Below are the code and all the weights of a small trained network. Each question names an input and a class and asks about switching units off, where a switched-off unit gives its printed mean instead of its output.

import numpy as np


def w(rows, s, z=0):
    codes = np.array(rows[::2]) - 128.0
    scale = np.full(codes.shape[1], s)
    scale[-1] = z or s
    return codes * scale


def f(y):
    return np.maximum(y, 0)


def log_softmax(a):
    a = a - a.max(-1, keepdims=True)
    return a - np.log(np.exp(a).sum(-1, keepdims=True))


def net(x, mask):
    res = np.array(x, float).reshape(1, 5) / 4 @ E
    y = f(res @ A[0][:, :-1].T + A[0][:, -1])
    res = res + np.where(mask, y, B[0][:, -1]) @ B[0][:, :-1]
    return log_softmax(res[-1] @ U[:, :-1].T + U[:, -1])


A, B = {}, {}
E = w([
[127,130,127,128],'x0',
[1,176,106,206],'x1',
[141,232,220,104],'x2',
[188,96,202,249],'x3',
[60,56,219,93],'x4',
],0.0069)
A[0] = w([
[106,54,50,185,60],'neuron 1',
[156,176,80,155,50],'neuron 2',
[109,40,85,126,93],'neuron 3',
[102,219,174,138,110],'neuron 4',
[170,75,194,219,65],'neuron 5',
[211,86,149,44,1],'neuron 6',
[32,35,196,127,101],'neuron 7',
[161,89,183,220,26],'neuron 8',
[115,139,83,21,25],'neuron 9',
[21,119,157,157,128],'neuron 10',
[165,170,68,155,28],'neuron 11',
[109,69,62,160,194],'neuron 12',
[80,189,91,179,84],'neuron 13',
[162,114,161,254,108],'neuron 14',
[28,145,146,182,130],'neuron 15',
[59,51,177,103,214],'neuron 16',
[182,124,171,193,91],'neuron 17',
[233,50,196,227,67],'neuron 18',
[160,162,34,148,149],'neuron 19',
[213,78,171,93,50],'neuron 20',
[109,240,181,137,130],'neuron 21',
[191,148,67,148,126],'neuron 22',
[110,146,92,54,38],'neuron 23',
[12,183,123,211,40],'neuron 24',
[130,32,49,176,64],'neuron 25',
[159,38,49,156,124],'neuron 26',
[29,141,111,199,84],'neuron 27',
[198,56,174,57,63],'neuron 28',
[95,127,70,56,70],'neuron 29',
[173,191,111,162,130],'neuron 30',
[88,150,71,52,33],'neuron 31',
[84,142,94,16,56],'neuron 32',
[163,191,76,150,90],'neuron 33',
[183,227,199,102,114],'neuron 34',
[87,152,82,44,5],'neuron 35',
[139,115,170,226,86],'neuron 36',
[167,94,192,207,36],'neuron 37',
[46,35,181,95,184],'neuron 38',
[164,148,63,149,76],'neuron 39',
[162,171,48,186,140],'neuron 40',
[172,187,181,100,83],'neuron 41',
[133,188,69,186,136],'neuron 42',
[156,223,203,140,74],'neuron 43',
[135,218,164,117,103],'neuron 44',
[84,123,122,54,105],'neuron 45',
],0.0074,0.0043)
B[0] = w([
[88,65,152,17,203],'neuron 1',
[147,184,190,107,158],'neuron 2',
[108,118,162,67,195],'neuron 3',
[110,60,135,59,194],'neuron 4',
[86,185,102,128,212],'neuron 5',
[174,129,58,70,183],'neuron 6',
[155,188,186,125,225],'neuron 7',
[77,200,89,126,188],'neuron 8',
[96,166,92,132,179],'neuron 9',
[193,139,118,101,214],'neuron 10',
[154,199,201,97,158],'neuron 11',
[103,70,178,72,242],'neuron 12',
[187,146,112,94,187],'neuron 13',
[73,175,81,118,230],'neuron 14',
[197,116,87,84,220],'neuron 15',
[169,185,200,147,254],'neuron 16',
[85,166,92,119,193],'neuron 17',
[89,186,83,121,252],'neuron 18',
[142,155,186,125,221],'neuron 19',
[162,142,69,85,191],'neuron 20',
[95,50,141,73,215],'neuron 21',
[128,166,175,115,198],'neuron 22',
[83,182,94,134,162],'neuron 23',
[227,87,2,38,215],'neuron 24',
[76,65,166,11,214],'neuron 25',
[98,97,159,57,234],'neuron 26',
[182,112,86,69,210],'neuron 27',
[196,138,73,66,206],'neuron 28',
[77,180,114,139,184],'neuron 29',
[126,149,181,109,190],'neuron 30',
[92,178,106,151,176],'neuron 31',
[87,185,97,154,195],'neuron 32',
[137,178,189,103,180],'neuron 33',
[94,51,137,59,221],'neuron 34',
[78,180,90,146,168],'neuron 35',
[81,174,78,118,199],'neuron 36',
[89,185,91,130,189],'neuron 37',
[163,197,201,144,254],'neuron 38',
[141,165,177,101,170],'neuron 39',
[148,168,190,120,221],'neuron 40',
[101,76,123,76,180],'neuron 41',
[164,148,184,122,208],'neuron 42',
[103,88,142,72,201],'neuron 43',
[76,60,138,64,185],'neuron 44',
[109,186,109,154,181],'neuron 45',
],0.0075,0.0051)
U = w([
[32,187,45,144,91],'0',
[146,109,128,131,252],'1',
[254,102,35,95,103],'2',
[52,38,170,83,79],'3',
[189,179,230,141,68],'4',
[151,66,142,210,189],'5',
[129,44,95,249,100],'6',
[136,51,86,244,97],'7',
],0.0099,0.014)

Each question gives the input, the list of numbers given to net, and the class t.
The units are the neurons (one row each of A and B). Each row of codes is followed by its name. A weight is (code - 128) times the scale printed after its matrix; where a second scale follows, it is the last column's (A, B and U).
mask holds one flag per neuron, in row order. A switched-off neuron (its flag False) gives its mean, the last column of its row in B, instead of its output. The means were averaged over made-up inputs and are rounded, as every weight is.
A unit's drop is (log p(t) with every unit on - log p(t) with that unit switched off) / (log p(t) with every unit on - log p(t) with every unit switched off).
The circuit of an input: a set's keep is (log p(t) with only the set's units on - log p(t) with every unit switched off) / (log p(t) with every unit on - log p(t) with every unit switched off). Starting from the 12 units with the biggest drops (on a tie, the unit counted first), units are removed one at a time, each time the one whose removal leaves the highest keep (on an exact tie, the one counted first), for as long as the keep stays at least 0.8.
units of the circuit, in order: the units of the circuit, biggest drop first
most important unit: the unit with the biggest drop
top k neurons: the k neurons with the biggest drops, biggest first
drop when u is switched off: that unit's drop, to one decimal
input [-2,4,-6,7,-6], class 0: units of the circuit, in order -> (neuron 14)
input [0,-2,-4,2,5], class 4: top 2 neurons -> (neuron 38; neuron 16)
input [-4,-8,3,5,4], class 2: units of the circuit, in order -> (neuron 28; neuron 20)
input [-1,8,-2,-7,-2], class 2: units of the circuit, in order -> (neuron 24; neuron 27)
input [-1,3,-5,-5,7], class 4: top 3 neurons -> (neuron 38; neuron 16; neuron 7)
input [-2,6,-3,1,6], class 2: units of the circuit, in order -> (neuron 24; neuron 15; neuron 10)
input [-6,-7,8,-4,-2], class 3: units of the circuit, in order -> (neuron 34; neuron 44)
input [-1,-6,-1,0,4], class 2: units of the circuit, in order -> (neuron 28; neuron 6)
input [-1,6,5,-6,8], class 4: units of the circuit, in order -> (neuron 38; neuron 16)
input [-6,8,-4,4,7], class 2: units of the circuit, in order -> (neuron 24; neuron 15)
input [-3,2,-7,7,8], class 4: top 3 neurons -> (neuron 38; neuron 7; neuron 16)
input [5,5,3,8,-8], class 0: top 2 neurons -> (neuron 14; neuron 36)
input [-1,8,4,-3,8], class 2: top 2 neurons -> (neuron 24; neuron 15)
input [1,-5,-1,5,-3], class 0: most important unit -> neuron 18
input [3,0,-6,-6,-7], class 4: top 2 neurons -> (neuron 19; neuron 40)
input [-4,0,3,-1,5], class 4: drop when neuron 38 is switched off -> 0.2
input [3,-2,-8,2,-5], class 3: drop when neuron 25 is switched off -> 0.1
input [-4,5,-5,-5,-6], class 4: drop when neuron 19 is switched off -> 0.2
input [-2,5,-7,3,-5], class 3: drop when neuron 26 is switched off -> 0.1
input [-2,-5,8,0,-6], class 3: most important unit -> neuron 34
